Below are the code and all the weights of a small trained network. Each question names an input and a target symbol and asks about switching units off, where a switched-off unit gives its printed mean instead of its output.

import numpy as np


def w(rows, s, z=0):
    codes = np.array(rows[::2]) - 128.0
    scale = np.full(codes.shape[1], s)
    scale[-1] = z or s
    return codes * scale


def norm(h):
    return h / np.sqrt((h * h).mean(-1, keepdims=True) + 1e-5)


def f(y):
    return np.maximum(y, 0)


def softmax(a):
    e = np.exp(a - a.max(-1, keepdims=True))
    return e / e.sum(-1, keepdims=True)


def log_softmax(a):
    a = a - a.max(-1, keepdims=True)
    return a - np.log(np.exp(a).sum(-1, keepdims=True))


def net(x, mask):
    ids = ['ΔΘΛΣΦβεζμπτω'.index(c) for c in x.split()]
    T = len(ids)
    res = E[ids] + P[:T]
    r = norm(res)
    for j in range(3):
        rows = slice(3 * j, 3 * j + 3)
        q, k, v = (r @ M[0][rows].T for M in (Q, K, V))
        z = softmax(np.where(np.tri(T) > 0, q @ k.T / 3**0.5, -1e9)) @ v
        o = O[0][rows]
        res = res + np.where(mask[j], z, o[:, -1]) @ o[:, :-1]
    y = f(norm(res) @ A[0][:, :-1].T + A[0][:, -1])
    res = res + np.where(mask[3:7], y, B[0][:, -1]) @ B[0][:, :-1]
    return log_softmax(norm(res)[-1] @ U[:, :-1].T + U[:, -1])


Q, K, V, O, A, B = {}, {}, {}, {}, {}, {}
E = w([
[190,119,121],'Δ',
[132,142,106],'Θ',
[124,168,123],'Λ',
[93,84,134],'Σ',
[136,120,98],'Φ',
[69,160,204],'β',
[127,203,161],'ε',
[112,136,190],'ζ',
[114,57,84],'μ',
[197,81,148],'π',
[252,121,203],'τ',
[139,98,70],'ω',
],0.023)
P = w([
[253,216,34],'0',
[237,154,139],'1',
[215,138,190],'2',
[239,150,169],'3',
[250,136,173],'4',
[228,157,196],'5',
[237,130,169],'6',
[223,145,185],'7',
],0.0037)
Q[0] = w([
[33,36,87],'head 1',
[98,114,52],'head 1',
[252,159,193],'head 1',
[54,121,153],'head 2',
[129,105,76],'head 2',
[211,154,147],'head 2',
[191,153,158],'head 3',
[120,113,122],'head 3',
[167,123,139],'head 3',
],0.013)
K[0] = w([
[192,128,98],'head 1',
[129,120,64],'head 1',
[26,249,159],'head 1',
[177,57,158],'head 2',
[106,118,162],'head 2',
[106,85,113],'head 2',
[204,99,161],'head 3',
[110,121,129],'head 3',
[217,116,129],'head 3',
],0.016)
V[0] = w([
[133,137,48],'head 1',
[36,73,133],'head 1',
[199,112,116],'head 1',
[99,147,200],'head 2',
[252,69,173],'head 2',
[66,157,95],'head 2',
[36,165,23],'head 3',
[227,142,232],'head 3',
[94,207,224],'head 3',
],0.013)
O[0] = w([
[135,229,113,66],'head 1',
[82,135,58,63],'head 1',
[175,154,93,125],'head 1',
[91,132,151,103],'head 2',
[139,99,63,209],'head 2',
[108,255,171,88],'head 2',
[80,209,105,14],'head 3',
[189,113,85,254],'head 3',
[90,93,155,110],'head 3',
],0.0085,0.0062)
A[0] = w([
[160,2,72,239],'neuron 1',
[126,157,99,2],'neuron 2',
[255,193,148,179],'neuron 3',
[111,104,59,55],'neuron 4',
],0.0082,0.0039)
B[0] = w([
[52,79,111,248],'neuron 1',
[178,137,194,128],'neuron 2',
[28,119,61,194],'neuron 3',
[145,24,255,134],'neuron 4',
],0.0063,0.011)
U = w([
[233,85,90,180],'Δ',
[156,146,102,182],'Θ',
[95,192,117,122],'Λ',
[10,179,89,3],'Σ',
[189,190,82,60],'Φ',
[29,113,160,239],'β',
[144,189,175,50],'ε',
[136,82,152,62],'ζ',
[123,172,68,30],'μ',
[182,161,144,3],'π',
[248,104,133,72],'τ',
[119,173,38,128],'ω',
],0.015,0.0057)

Each question gives the input, a string of symbols that net reads in full, and the target symbol t.
The units are the heads (3 rows each of Q, K, V and O) and the neurons (one row each of A and B). Each row of codes is followed by its name. A weight is (code - 128) times the scale printed after its matrix; where a second scale follows, it is the last column's (O, A, B and U).
mask holds one flag per unit, heads first, then neurons. A switched-off unit (its flag False) gives its mean, the last column of its rows in O or B, instead of its output. The means were averaged over made-up inputs and are rounded, as every weight is.
A unit's drop is (log p(t) with every unit on - log p(t) with that unit switched off) / (log p(t) with every unit on - log p(t) with every unit switched off).
The circuit of an input: a set's keep is (log p(t) with only the set's units on - log p(t) with every unit switched off) / (log p(t) with every unit on - log p(t) with every unit switched off). Starting from all 7 units, units are removed one at a time, each time the one whose removal leaves the highest keep (on an exact tie, the one counted first), for as long as the keep stays at least 0.8.
circuit, biggest first: the units of the circuit, biggest drop first
k most important neurons: the k neurons with the biggest drops, biggest first
heads that matter: for each layer, one digit per head in row order, 1 if its drop is at least 0.15 and else 0, layers parted by /
drop when u is switched off: that unit's drop, to one decimal
input Δ β β β β Λ Φ Λ, target β: circuit, biggest first	head 1
input ω Θ μ, target ω: circuit, biggest first	head 1; head 3
input β β Φ ω, target ω: circuit, biggest first	head 1; neuron 3; head 2
input ε μ Λ ε, target ε: circuit, biggest first	neuron 1; head 3
input μ Λ Σ, target Σ: circuit, biggest first	head 1; head 3
input τ π β, target Δ: heads that matter	011
input Θ Θ Σ Σ, target Σ: 2 most important neurons	neuron 3; neuron 1
input ζ β Θ Φ Θ, target β: circuit, biggest first	head 1; neuron 1
input μ Φ μ β β μ, target β: circuit, biggest first	head 2; head 3
input ε β Λ, target β: heads that matter	000
input Λ Σ π Δ Λ Φ Σ ζ, target Δ: heads that matter	011
input Φ ω ω Λ Λ Φ Φ Φ, target ω: heads that matter	001
input β β ω ω ω ω, target ω: heads that matter	100
input ε Λ ω Σ Σ Θ, target ω: circuit, biggest first	neuron 3; head 3; neuron 1; head 1
input β Θ Λ Σ μ, target β: 2 most important neurons	neuron 1; neuron 4
input Φ ζ β Σ Φ, target β: drop when neuron 1 is switched off	0.2
input Λ ω μ, target ω: drop when head 3 is switched off	0.5
input Θ ω Σ, target ω: drop when neuron 1 is switched off	0.2
